How the nodes are linked:
sa: gur->dak, lor->beb, beb->ves, vom->ner, liv->pog, pim->gef, nud->vuk, miz->tas, sof->lir, vum->los, mem->dud, pob->nur, puf->peb, gaf->diz, lil->bap, los->pob, des->pok, dud->kob, ner->pek, ros->kek, fuf->gaf, vik->dun, ves->giz, kog->suz, ful->puf, vaz->puz, fod->sos, ges->bof, lol->riz, sif->ros, vuk->lar, dop->ges, tud->nad, raz->pim, nos->mal, muk->sif, rud->luz, ref->rif, suz->fuf, diz->gur, nim->ful, lev->lut, mol->mak, fiz->ziv, nad->dop, dod->mor, zos->vug, puz->vus, mib->sot, fil->mov, sar->sut, dad->kul, sut->rel, piv->muk, vid->fod, pon->viv, ter->vog, kud->ter, kek->sar, peb->rez, ziv->vid, mok->vib, bib->lil, vig->zos, mal->lol, gef->nud, mor->vaz, rif->tad, baf->liv, rim->mol, biz->vum, tav->sak, nur->kog, fik->pap, rel->rim, vug->piv, ret->baf, sis->pon, bof->sis, pap->mem, vog->ref, tas->mok, gib->rad, sak->nos, pek->saf, giz->dad, kob->ret, bap->fil, saf->biz, dor->dod, dun->mel, sot->dor, kul->sof, mak->kat, viv->pip, tuk->nim, pok->tuk, vus->tav, sos->gib, lut->vig, rez->bib, vib->tud, pip->raz, tad->rud, mov->kud, gim->fiz, riz->fik, mel->mib, kat->lor, rad->miz, lir->gim, luz->vik, dak->lev, pog->nop, lar->des, nop->vom
ro: gur->vaz, lor->vom, beb->ner, vom->vog, liv->mov, pim->mol, nud->kat, miz->lev, sof->los, vum->luz, mem->rez, pob->dun, puf->lir, gaf->dod, lil->vid, los->vik, des->ves, dud->bib, ner->ref, ros->pap, fuf->dor, vik->ges, ves->pek, kog->mib, ful->sof, vaz->gef, fod->gaf, ges->sif, lol->nim, sif->fik, vuk->lor, dop->muk, tud->vug, raz->rim, nos->pok, muk->riz, rud->nad, ref->mok, suz->sot, diz->mor, nim->kul, lev->vus, mol->liv, fiz->kog, nad->piv, dod->raz, zos->nos, puz->nud, mib->pon, fil->sos, sar->dud, dad->biz, sut->kob, piv->lol, vid->fuf, pon->sar, ter->miz, kud->rad, kek->mem, peb->gim, ziv->suz, mok->vig, bib->ziv, vig->sak, mal->tuk, gef->mak, mor->pim, rif->vib, baf->fil, rim->baf, biz->rud, tav->lar, nur->mel, fik->puf, rel->ret, vug->mal, ret->bap, sis->kek, bof->ros, pap->peb, vog->tas, tas->lut, gib->gur, sak->des, pek->rif, giz->saf, kob->lil, bap->fod, saf->tad, dor->pip, dun->bof, sot->viv, kul->vum, mak->pog, viv->sut, tuk->dad, pok->giz, vus->vuk, sos->diz, lut->tav, rez->fiz, vib->zos, pip->rel, tad->tud, mov->gib, gim->nur, riz->ful, mel->sis, kat->nop, rad->dak, lir->pob, luz->dop, dak->puz, pog->kud, lar->beb, nop->ter
gi: gur->gib, lor->vuk, beb->lar, vom->lor, liv->mol, pim->mor, nud->puz, miz->ter, sof->ful, vum->kul, mem->kek, pob->lir, puf->fik, gaf->fod, lil->kob, los->sof, des->sak, dud->sar, ner->beb, ros->bof, fuf->vid, vik->los, ves->des, kog->fiz, ful->riz, vaz->gur, fod->bap, ges->vik, lol->piv, sif->ges, vuk->vus, dop->luz, tud->tad, raz->dod, nos->zos, muk->dop, rud->biz, ref->ner, suz->ziv, diz->sos, nim->lol, lev->miz, mol->pim, fiz->rez, nad->rud, dod->gaf, zos->vib, puz->dak, mib->kog, fil->baf, sar->pon, dad->tuk, sut->viv, piv->nad, vid->lil, pon->mib, ter->nop, kud->pog, kek->sis, peb->pap, ziv->bib, mok->ref, bib->dud, vig->mok, mal->vug, gef->vaz, mor->diz, rif->pek, baf->rim, rim->raz, biz->dad, tav->lut, nur->gim, fik->sif, rel->pip, vug->tud, ret->rel, sis->mel, bof->dun, pap->ros, vog->vom, tas->vog, gib->mov, sak->vig, pek->ves, giz->pok, kob->sut, bap->ret, saf->giz, dor->fuf, dun->pob, sot->suz, kul->nim, mak->gef, viv->sot, tuk->mal, pok->nos, vus->lev, sos->fil, lut->tas, rez->mem, vib->rif, pip->dor, tad->saf, mov->liv, gim->peb, riz->muk, mel->nur, kat->nud, rad->kud, lir->puf, luz->vum, dak->rad, pog->mak, lar->tav, nop->kat
ni: gur->mov, lor->vus, beb->tav, vom->vuk, liv->pim, pim->diz, nud->dak, miz->nop, sof->riz, vum->nim, mem->sis, pob->puf, puf->sif, gaf->bap, lil->sut, los->ful, des->vig, dud->pon, ner->lar, ros->dun, fuf->lil, vik->sof, ves->sak, kog->rez, ful->muk, vaz->gib, fod->ret, ges->los, lol->nad, sif->vik, vuk->lev, dop->vum, tud->saf, raz->gaf, nos->vib, muk->luz, rud->dad, ref->beb, suz->bib, diz->fil, nim->piv, lev->ter, mol->mor, fiz->mem, nad->biz, dod->fod, zos->rif, puz->rad, mib->fiz, fil->rim, sar->mib, dad->mal, sut->sot, piv->rud, vid->kob, pon->kog, ter->kat, kud->mak, kek->mel, peb->ros, ziv->dud, mok->ner, bib->sar, vig->ref, mal->tud, gef->gur, mor->sos, rif->ves, baf->raz, rim->dod, biz->tuk, tav->tas, nur->peb, fik->ges, rel->dor, vug->tad, ret->pip, sis->nur, bof->pob, pap->bof, vog->lor, tas->vom, gib->liv, sak->mok, pek->des, giz->nos, kob->viv, bap->rel, saf->pok, dor->vid, dun->lir, sot->ziv, kul->lol, mak->vaz, viv->suz, tuk->vug, pok->zos, vus->miz, sos->baf, lut->vog, rez->kek, vib->pek, pip->fuf, tad->giz, mov->mol, gim->pap, riz->dop, mel->gim, kat->puz, rad->pog, lir->fik, luz->kul, dak->kud, pog->gef, lar->lut, nop->nud
fu: gur->mak, lor->tas, beb->mok, vom->lut, liv->gur, pim->mov, nud->ter, miz->vuk, sof->ges, vum->muk, mem->kog, pob->ros, puf->dun, gaf->rim, lil->dor, los->sif, des->rif, dud->suz, ner->vig, ros->gim, fuf->rel, vik->fik, ves->vib, kog->sar, ful->vik, vaz->pog, fod->raz, ges->puf, lol->vum, sif->lir, vuk->vog, dop->ful, tud->tuk, raz->fil, nos->saf, muk->sof, rud->lol, ref->sak, suz->sut, diz->mol, nim->luz, lev->lor, mol->gib, fiz->pon, nad->nim, dod->baf, zos->giz, puz->nop, mib->dud, fil->mor, sar->ziv, dad->nad, sut->vid, piv->kul, vid->pip, pon->bib, ter->vus, kud->puz, kek->fiz, peb->mel, ziv->viv, mok->des, bib->sot, vig->ves, mal->biz, gef->kud, mor->liv, rif->nos, baf->diz, rim->sos, biz->piv, tav->ner, nur->kek, fik->pob, rel->fod, vug->dad, ret->gaf, sis->rez, bof->peb, pap->nur, vog->tav, tas->lar, gib->gef, sak->pek, pek->zos, giz->tud, kob->fuf, bap->dod, saf->vug, dor->ret, dun->pap, sot->kob, kul->dop, mak->rad, viv->lil, tuk->rud, pok->tad, vus->vom, sos->pim, lut->beb, rez->mib, vib->pok, pip->bap, tad->mal, mov->vaz, gim->sis, riz->los, mel->mem, kat->miz, rad->nud, lir->bof, luz->riz, dak->kat, pog->dak, lar->ref, nop->lev

The rows follow the links: the fewer symbols apart two nodes are, the more alike their rows tend to be.

Each row is also shifted at random along 10 hidden directions that mean nothing.

Some nodes, each with a row of numbers:
fik 32;22;-1;-40;45;3;-46;-18;25;-29;-25;-23;-58;-4;2;-32;67;30;-30;7;23;44;29;-24;-14;4;2;-33;-21;-3;14;-81;-13;-17;18;-11;-25;-8;-2;46;-24;-13;-18;64;-1;2;0;20;-10
sut 58;17;-25;12;-7;38;14;-56;51;61;-76;-16;-40;-35;-54;-10;12;12;11;50;17;43;-127;36;-10;-14;6;24;-28;49;-24;33;34;32;-10;66;-43;1;-21;9;-26;-15;30;-5;-33;32;10;27;50
fil -66;16;-7;-9;-7;71;-18;-38;-7;25;-71;6;10;-1;10;-29;26;-20;33;38;11;99;9;24;-25;8;-27;17;-49;55;-23;-20;43;-9;7;52;-16;-47;20;19;-3;-22;-12;19;12;-19;-22;-2;17
lut -25;33;15;41;10;9;-18;2;-37;-1;31;2;16;2;16;-7;21;22;-5;30;38;23;45;27;-22;15;2;-25;-7;22;39;4;13;-8;-5;-47;46;-42;12;5;13;8;-18;31;-12;-10;-15;-30;18
bof -72;80;-40;-3;87;50;-30;-41;14;0;40;-2;-67;-21;28;-68;-21;87;-13;22;60;45;18;-5;-29;-31;20;6;-59;43;2;6;3;66;28;42;38;58;1;27;-10;1;-11;32;5;-8;11;-10;78
rim 59;8;1;-58;-12;37;-24;-30;-26;16;-54;10;-12;10;-60;-36;38;-25;-4;37;53;34;38;34;-31;-5;-34;-5;-53;62;4;-3;-3;-5;34;-14;-33;22;4;58;-36;-31;-62;42;-37;-16;-49;4;33
sar 55;-91;3;4;-19;-40;-27;45;17;-19;104;3;-8;44;13;-4;39;59;-15;29;43;-14;76;-12;25;38;-19;-5;-4;-41;-1;-31;-20;-32;-1;-82;68;-38;18;17;3;-22;-32;4;32;-39;-8;28;-13
dad 47;-17;26;41;-7;-8;25;-31;-16;21;-5;13;0;50;-2;5;-32;-24;-4;22;-42;8;-35;16;3;-26;27;3;11;-37;9;62;-22;28;27;-22;35;86;10;-21;30;21;-23;-57;12;0;31;-7;-40
lol -87;-23;-25;3;19;-12;-11;-30;-29;-29;-32;15;-11;-31;30;10;13;-39;-33;36;20;60;-6;9;-26;16;-13;-49;4;-34;30;-67;-21;-34;39;-35;21;-30;10;61;12;11;0;22;23;8;-9;4;-18
gaf -56;12;-9;-63;-14;10;2;4;-11;-14;-25;26;18;-12;-37;-31;-24;25;31;-70;-20;-21;-23;-17;16;-47;19;61;1;32;-48;35;-2;56;2;56;-28;106;-36;-26;-12;-3;36;-2;23;14;26;1;-24
pob 48;25;9;-5;44;-4;-21;-8;9;-21;14;-16;-55;39;2;-17;16;36;-24;14;3;0;30;-11;12;-18;10;-17;-25;7;16;-14;-40;9;38;-45;10;81;-2;35;-26;-10;-35;17;-6;-22;25;-3;3
mak -63;59;-20;43;23;-8;9;59;-4;-26;59;-41;4;-4;48;45;-51;13;18;0;14;-30;19;7;5;-1;-4;-4;-8;51;7;1;0;-3;16;-44;33;12;16;35;-16;5;-2;-5;-25;-29;3;-54;78
kul 30;-22;5;67;10;-34;5;16;1;-9;3;-2;-14;-10;-8;30;8;-1;-17;19;-7;-20;-67;34;10;4;28;-16;29;-41;34;2;-18;25;-10;-52;38;17;-47;-8;-3;35;57;12;6;33;37;6;-36
ner 9;19;28;6;-22;4;-5;1;-24;15;27;-21;21;48;-4;-9;-5;-5;-1;24;-2;9;26;37;-20;-8;7;-23;-7;3;24;22;4;-3;17;-34;-1;39;27;2;16;13;-59;-25;-23;-21;-27;-21;11
gib 138;-105;-10;-84;-84;-29;-36;8;31;3;5;-18;45;-20;-21;-35;60;5;19;-10;30;58;18;-25;-17;33;-16;27;21;-35;-43;-48;44;-27;-34;33;-16;-102;24;-11;37;-22;-11;8;25;5;-45;60;-33
mor -80;13;-11;-37;-10;8;31;54;-39;-10;-8;14;31;-24;-38;31;-40;-73;2;-41;0;-100;17;30;6;-1;-39;-2;3;38;6;16;-16;-4;-2;-5;-52;20;-31;13;-45;1;2;2;-42;-1;-43;-22;42
ret 10;-29;16;-7;-15;20;38;-6;-5;24;-23;37;8;13;-30;22;3;-47;4;-11;-21;-41;18;-14;28;16;-31;24;4;19;-19;48;-17;-28;-16;3;-2;-39;11;-22;-12;-32;-28;-21;-12;-9;1;2;-8
gim -12;11;-9;12;34;21;0;-28;-4;1;-28;19;-31;13;19;-7;-12;-5;-11;29;-3;14;12;2;5;-12;-17;-10;-38;9;5;-16;-16;2;28;9;-11;36;-8;26;-20;-13;5;2;9;-19;8;2;9
nos 42;47;-13;10;24;-23;-36;-12;21;-17;20;-21;-24;-34;12;-31;17;81;-6;-6;45;39;-22;-27;-33;-12;48;-4;8;-8;5;-18;25;28;-4;2;34;-7;1;9;18;25;20;49;8;36;11;-3;5
luz -18;13;-2;27;26;-8;-17;15;3;-21;-23;-19;-23;3;22;12;14;-16;-15;20;-3;13;-13;22;-10;4;2;-38;-7;-27;29;-61;-8;-7;15;-24;-16;5;-25;31;-21;23;25;32;6;8;-2;1;-14
sos 71;-44;-21;-6;-61;0;13;-1;2;25;-56;-1;35;-6;-13;13;-36;-50;38;26;-10;24;-55;26;-4;-15;-22;32;-15;10;-36;5;32;11;9;46;-41;22;-10;10;-1;-4;35;-32;10;-4;-20;17;8
tuk 33;42;44;-17;31;1;-17;8;-22;-16;-14;18;-12;17;-33;-27;36;-2;-20;-44;-4;-49;48;-9;-6;-8;21;-14;8;-16;29;5;-18;14;-12;-15;-19;19;-32;-28;-20;16;-9;60;-12;26;-6;-9;-48
peb 13;-3;-14;5;53;-44;-3;24;-27;-45;34;30;-42;-34;-23;19;12;28;-50;-12;40;-84;25;-11;25;1;-4;-26;9;1;42;-11;-65;5;12;-86;37;35;-53;36;-41;-7;28;58;-14;9;28;-5;2
sot 98;10;-9;53;21;-1;-14;41;51;18;53;-18;-43;-4;-18;1;23;69;3;31;59;-46;-2;13;10;24;-1;10;-22;21;2;7;21;14;-37;-17;25;-55;-26;1;-43;-8;27;46;-22;6;-8;13;58
dor -37;11;-31;22;14;19;-6;-39;21;4;-40;0;-28;-21;24;11;10;27;15;43;22;77;-35;-15;1;2;-7;14;-27;42;-27;-17;12;-18;24;8;29;-27;23;48;-5;-27;9;11;16;-7;27;-2;27
des -96;38;24;24;10;-26;-8;57;-8;-40;54;-23;22;28;52;28;-8;21;6;-43;-29;-31;49;-21;11;9;17;-23;27;-22;15;-31;-4;-30;-4;-41;15;-10;19;-14;12;24;-2;2;11;-11;7;-36;-22
mal -58;26;31;18;27;8;24;-20;-34;-3;-11;21;-4;36;8;14;-17;-42;-16;-9;-40;-18;23;0;2;-10;9;-22;9;-15;23;33;-38;-12;26;-33;15;43;17;-7;7;12;-43;-21;-5;-3;16;-31;-30
ter -29;69;42;34;12;21;-19;32;-4;-17;27;-12;32;45;51;-17;-1;57;51;-54;-44;10;64;-36;22;-14;33;41;1;27;-21;22;29;19;-31;27;24;10;8;-70;21;7;22;9;28;-25;40;-43;-33
fuf 81;-11;-11;21;7;10;6;-41;27;38;13;7;-43;-21;-65;-15;40;61;-9;45;57;17;-59;18;5;3;19;26;-5;46;-3;74;-7;31;-14;-29;66;-10;-4;3;-10;-25;-18;12;-29;21;32;15;37
muk 40;-27;-10;15;-5;4;-21;-24;40;13;-20;-30;-18;7;25;-23;12;8;4;41;-4;79;-49;13;-23;-1;14;-7;-11;-46;-8;-44;28;16;3;37;-8;-9;4;4;20;19;18;-9;31;9;-3;36;-13
sis 34;-47;-43;-1;6;2;4;-23;-5;9;-33;30;-16;-30;19;16;-23;-56;-27;56;36;2;18;2;-15;22;-62;-32;-37;-17;7;-56;-2;-41;24;17;-34;-59;-2;61;-19;-21;8;8;5;-17;-52;27;38

Where do the symbols, taken in turn from left to right, take each start?
Answers are names.
-16;19;13;-35;5;12;9;25;-35;-12;-35;29;4;-2;-50;11;11;-34;0;-34;3;-65;38;8;15;-5;-25;7;-10;48;3;15;-26;-7;6;-22;-33;27;-31;13;-51;-20;-9;39;-28;-2;-11;-17;1
gi gi sa ro fu ni ni gi ro: sos
40;-21;-62;-17;-2;-21;1;-14;41;12;39;-2;-32;-65;-38;-18;-20;72;-7;15;72;-3;-76;-3;-9;-12;13;31;-3;21;-25;29;7;46;1;17;34;18;-14;26;-5;-9;27;2;-5;30;8;29;67
sa ro ro ro ro ro gi ni: fod
80;-36;-11;17;-31;3;-3;15;58;35;33;-20;-6;37;6;-14;-26;43;30;24;-5;1;-33;5;16;-9;0;40;-25;-15;-44;13;34;27;-13;53;-13;20;3;-23;-1;-3;18;-44;22;-15;-5;32;23
sa sa ni fu fu fu: sos
112;-34;-5;0;-25;-3;-19;-46;40;20;-63;-16;-34;3;-30;-2;64;31;7;57;16;82;-60;-3;5;6;-1;11;-17;22;-26;-24;10;-22;14;-11;0;-17;13;42;-9;-36;-6;12;2;3;24;33;-11
ni ro fu sa fu fu ro: diz
39;15;11;-11;26;-19;-1;15;-10;-16;-7;32;-2;-44;-14;-1;16;-25;-28;-50;20;-71;41;-37;-14;24;1;-18;29;-38;25;-16;1;-15;-39;12;-17;-91;-30;-28;-8;16;27;66;-8;45;-31;3;-26
ni fu ni fu fu ni sa ni sa ni: dop
53;19;24;-31;-1;-43;-9;26;-13;-26;41;-21;-8;23;-21;8;12;1;-34;-19;17;-53;50;-9;-11;-1;8;-43;18;-16;32;-8;-31;-27;22;-74;-6;28;20;29;-8;9;-69;16;-40;2;-28;-17;3
fu sa fu fu gi ni gi gi fu: rud
24;4;-1;-14;-12;-42;-39;21;24;-22;97;-30;10;5;21;-46;5;110;10;-30;32;24;12;-31;-16;-12;57;18;26;-38;-13;-1;25;37;-13;-2;58;17;21;-29;49;29;-2;3;34;15;10;5;-13
ni sa ni sa ro ro sa: lol
54;12;-4;17;26;23;10;-31;39;24;-57;-12;-38;-7;8;6;0;-35;-9;18;-27;13;-39;-7;0;2;-10;-10;-17;-12;-3;-21;10;-7;-9;55;-54;-29;-7;-4;-17;-7;18;-4;-11;9;3;22;6
fu sa fu fu ni ni fu: fiz
-52;-13;5;-24;-39;32;28;12;-10;22;-59;0;41;-14;-25;24;-3;-79;24;-19;-35;-15;-23;28;3;11;-32;12;6;25;-15;6;18;-17;-23;44;-66;-40;-10;-20;-14;-7;11;-21;-23;2;-27;1;3
sa sa gi ni gi gi sa fu ni ni: nop
76;9;-6;52;30;3;13;5;28;13;25;-11;-35;46;48;16;-60;-8;0;34;-23;-22;16;-11;14;-13;-10;-1;-35;-17;-4;7;-11;7;27;9;0;47;12;10;-13;-2;-10;-39;7;-37;7;-6;32
ni gi ro sa ro ro fu: mem
20;54;-34;52;10;-8;-3;15;-23;-11;-15;-2;20;-42;61;34;-63;-25;14;25;31;4;20;-7;-28;0;-24;-15;-25;27;12;-32;37;-17;16;15;-8;-43;3;43;-2;9;40;25;-4;-14;-35;-36;65
ni fu ni gi sa gi gi ni: vuk
-112;4;-5;-15;8;31;-29;-7;-8;-10;27;-12;5;-27;-7;-27;76;52;7;12;51;79;16;17;-12;29;6;5;3;51;4;-7;10;-4;-19;-34;67;-71;19;9;12;-15;-24;39;1;-2;14;-5;13
fu gi fu gi ni ro ni: gib
-33;-31;-23;33;-23;-24;1;60;-6;-23;61;-12;34;9;43;34;-42;9;30;9;11;-8;22;7;13;8;-14;17;-1;4;-16;-11;6;-3;10;-38;51;2;8;20;6;3;19;-19;25;-33;-1;-20;25
sa sa sa gi ro ro ro fu ni gi: vom
